grid =
[[ 0.013  0.079  0.113 -0.204  0.107  0.069  0.016  0.133  0.143]
 [ 0.073  0.081  0.116  0.050  0.077  0.073  0.104  0.113  0.110]
 [ 0.040  0.078  0.087 -0.074  0.136  0.064  0.073  0.155  0.188]
 [ 0.233  0.072  0.083  0.063  0.150  0.058  0.257  0.019  0.206]
 [ 0.030  0.083  0.138 -0.117  0.052  0.076  0.034  0.104  0.072]
 [ 0.056  0.083  0.110  0.155  0.074  0.075  0.107  0.146  0.109]
 [ 0.104  0.077  0.125 -0.174  0.090  0.068  0.094  0.050  0.120]
 [ 0.181  0.081  0.112  0.290  0.066  0.072  0.235  0.060  0.101]
 [ 0.202  0.076  0.075  0.248  0.136  0.061  0.263  0.076  0.195]
 [ 0.225  0.074  0.096  0.129  0.120  0.063  0.253  0.020  0.166]
 [ 0.195  0.071  0.096 -0.129  0.145  0.058  0.191  0.013  0.194]
 [ 0.135  0.075  0.082  0.029  0.146  0.061  0.169  0.095  0.201]
 [ 0.122  0.080  0.168 -0.137  0.018  0.080  0.092 -0.004  0.021]
 [ 0.010  0.087  0.167 -0.026 -0.007  0.087  0.015  0.101 -0.007]
 [ 0.021  0.081  0.087  0.030  0.120  0.067  0.072  0.182  0.170]
 [ 0.143  0.083  0.157  0.118  0.005  0.082  0.155  0.022  0.013]]
Rows and columns are counted from 1.
(1, 1) -> 0.013
(2, 7) -> 0.104
(13, 9) -> 0.021
(15, 1) -> 0.021
(3, 5) -> 0.136
(14, 5) -> -0.007
(16, 6) -> 0.082
(3, 6) -> 0.064
(15, 6) -> 0.067
(5, 7) -> 0.034
(12, 3) -> 0.082
(10, 3) -> 0.096
(8, 5) -> 0.066
(11, 6) -> 0.058
(11, 9) -> 0.194
(15, 4) -> 0.030
(6, 5) -> 0.074
(8, 7) -> 0.235
(11, 5) -> 0.145
(2, 8) -> 0.113
(13, 3) -> 0.168
(5, 9) -> 0.072
(16, 1) -> 0.143
(2, 1) -> 0.073
(6, 3) -> 0.110
(6, 6) -> 0.075
(9, 2) -> 0.076
(5, 6) -> 0.076
(11, 3) -> 0.096
(14, 4) -> -0.026
(7, 6) -> 0.068
(5, 4) -> -0.117
(16, 7) -> 0.155
(2, 5) -> 0.077

x =
array([[-0.031,  0.092,  0.099,  0.266,  0.098,  0.117, -0.104,  0.259,
        -0.074],
       [-1.204, -1.337, -1.349,  5.433, -1.407, -1.438,  1.550,  5.854,
         1.328],
       [ 0.033,  2.744,  2.822,  5.937,  3.061,  2.985, -3.384,  5.525,
        -3.393],
       [ 1.272,  1.419,  1.430, -5.655,  1.497,  1.519, -1.651, -6.100,
        -1.433],
       [ 0.038,  0.202,  0.207,  0.151,  0.221,  0.221, -0.243,  0.115,
        -0.230],
       [ 0.004,  0.060,  0.061,  0.008,  0.062,  0.068, -0.064,  0.002,
        -0.047]])
Rows and columns are counted from 1.
(1, 1): -0.031
(1, 2): 0.092
(2, 9): 1.328
(6, 4): 0.008
(3, 5): 3.061
(3, 8): 5.525
(2, 7): 1.550
(3, 2): 2.744
(1, 8): 0.259
(4, 3): 1.430
(5, 3): 0.207
(1, 5): 0.098
(6, 8): 0.002
(2, 2): -1.337
(4, 8): -6.100
(5, 8): 0.115
(2, 4): 5.433
(5, 9): -0.230
(3, 1): 0.033
(5, 2): 0.202
(6, 6): 0.068
(2, 6): -1.438
(2, 3): -1.349
(4, 5): 1.497
(4, 9): -1.433
(5, 6): 0.221
(3, 6): 2.985
(1, 4): 0.266
(1, 6): 0.117
(4, 4): -5.655
